Here is a tiny trained network, its code and every weight. The questions are about switching its units off for an input and a class, where a switched-off unit gives its printed mean instead of its output.

import numpy as np


def w(rows, s, z=0):
    codes = np.array(rows[::2]) - 128.0
    scale = np.full(codes.shape[1], s)
    scale[-1] = z or s
    return codes * scale


def norm(h):
    return h / np.sqrt((h * h).mean(-1, keepdims=True) + 1e-5)


def f(y):
    return y / 2 * (1 + np.tanh(0.7978845608 * (y + 0.044715 * y**3)))


def log_softmax(a):
    a = a - a.max(-1, keepdims=True)
    return a - np.log(np.exp(a).sum(-1, keepdims=True))


def net(x, mask):
    res = np.array(x, float).reshape(1, 5) / 4 @ E
    u = 0
    for l in range(3):
        y = f(norm(res) @ A[l][:, :-1].T + A[l][:, -1])
        res = res + np.where(mask[u : u + 5], y, B[l][:, -1]) @ B[l][:, :-1]
        u += 5
    return log_softmax(norm(res)[-1] @ U[:, :-1].T + U[:, -1])


A, B = {}, {}
E = w([
[112,92,170,47],'x0',
[127,249,138,163],'x1',
[107,3,43,184],'x2',
[43,100,190,248],'x3',
[240,110,197,194],'x4',
],0.0048)
A[0] = w([
[84,119,157,20,47],'L0N1',
[153,92,56,17,255],'L0N2',
[130,80,20,176,72],'L0N3',
[190,1,164,108,89],'L0N4',
[34,126,80,122,65],'L0N5',
],0.017,0.0037)
B[0] = w([
[130,200,205,148,187],'L0N1',
[141,168,3,190,248],'L0N2',
[58,80,107,46,187],'L0N3',
[179,61,59,157,213],'L0N4',
[162,98,201,164,179],'L0N5',
],0.023,0.011)
A[1] = w([
[159,250,111,129,154],'L1N1',
[182,169,124,84,10],'L1N2',
[185,139,98,96,28],'L1N3',
[131,199,102,123,114],'L1N4',
[150,130,132,115,1],'L1N5',
],0.025,0.0017)
B[1] = w([
[121,250,161,110,248],'L1N1',
[59,144,55,118,147],'L1N2',
[226,138,172,164,157],'L1N3',
[137,149,180,40,190],'L1N4',
[135,130,142,177,123],'L1N5',
],0.02,0.016)
A[2] = w([
[74,225,2,73,197],'L2N1',
[132,40,145,4,7],'L2N2',
[118,71,90,189,113],'L2N3',
[246,226,161,186,230],'L2N4',
[127,135,134,101,27],'L2N5',
],0.012,0.002)
B[2] = w([
[180,201,147,97,225],'L2N1',
[56,143,170,83,147],'L2N2',
[47,139,148,250,162],'L2N3',
[90,157,218,60,251],'L2N4',
[143,101,111,75,124],'L2N5',
],0.015,0.012)
U = w([
[53,52,144,106,123],'0',
[144,91,202,159,3],'1',
[160,84,40,168,163],'2',
[148,250,170,114,179],'3',
],0.015,0.006)

Each question gives the input, the list of numbers given to net, and the class t.
The units are the neurons (one row each of A and B). Each row of codes is followed by its name. A weight is (code - 128) times the scale printed after its matrix; where a second scale follows, it is the last column's (A, B and U).
mask holds one flag per neuron, layer by layer. A switched-off neuron (its flag False) gives its mean, the last column of its row in B, instead of its output. The means were averaged over made-up inputs and are rounded, as every weight is.
A unit's drop is (log p(t) with every unit on - log p(t) with that unit switched off) / (log p(t) with every unit on - log p(t) with every unit switched off).
The circuit of an input: a set's keep is (log p(t) with only the set's units on - log p(t) with every unit switched off) / (log p(t) with every unit on - log p(t) with every unit switched off). Starting from the 12 units with the biggest drops (on a tie, the unit counted first), units are removed one at a time, each time the one whose removal leaves the highest keep (on an exact tie, the one counted first), for as long as the keep stays at least 0.8.
circuit, biggest first: the units of the circuit, biggest drop first
k most important neurons: the k neurons with the biggest drops, biggest first
top k neurons in layer l: the k neurons of layer l with the biggest drops, biggest first
drop of u: that unit's drop, to one decimal
input [6,-8,-7,2,5], class 2: circuit, biggest first -> (L0N4; L1N1)
input [8,-7,1,-3,8], class 2: circuit, biggest first -> (L0N4)
input [-5,0,5,4,3], class 0: circuit, biggest first -> (L1N1; L0N3)
input [1,-7,2,5,-5], class 0: circuit, biggest first -> (L0N3; L1N1)
input [7,-4,2,8,-6], class 1: circuit, biggest first -> (L1N1; L0N5)
input [-2,6,8,1,5], class 0: 3 most important neurons -> (L1N1; L0N2; L0N3)
input [4,-4,-4,5,2], class 1: 3 most important neurons -> (L1N1; L0N2; L0N3)
input [-2,8,0,8,-6], class 1: 2 most important neurons -> (L0N2; L0N5)
input [-1,-3,7,-4,-7], class 2: 2 most important neurons -> (L0N2; L0N3)
input [5,8,4,6,-4], class 1: 3 most important neurons -> (L1N1; L0N5; L0N2)
input [-7,-4,-5,3,-5], class 0: 3 most important neurons -> (L1N1; L0N2; L2N1)
input [-3,6,7,7,8], class 0: 2 most important neurons -> (L1N1; L0N2)
input [4,-8,0,6,-3], class 2: 2 most important neurons -> (L1N1; L0N4)
input [4,-2,-4,4,6], class 2: 4 most important neurons -> (L1N1; L0N4; L0N1; L1N4)
input [-1,8,6,2,7], class 0: top 4 neurons in layer 0 -> (L0N2; L0N1; L0N4; L0N3)
input [-6,6,2,7,-3], class 0: 2 most important neurons -> (L0N2; L1N1)
input [2,1,2,2,0], class 0: 2 most important neurons -> (L0N2; L1N1)
input [-3,-1,8,-2,8], class 2: top neuron in layer 1 -> (L1N4)
input [0,-8,8,6,-2], class 0: 2 most important neurons -> (L0N3; L0N2)
input [-2,8,8,1,-3], class 0: top neuron in layer 0 -> (L0N3)
input [5,-8,0,4,4], class 2: drop of L0N4 -> 0.1
input [-2,-3,7,3,3], class 0: drop of L0N3 -> 0.3
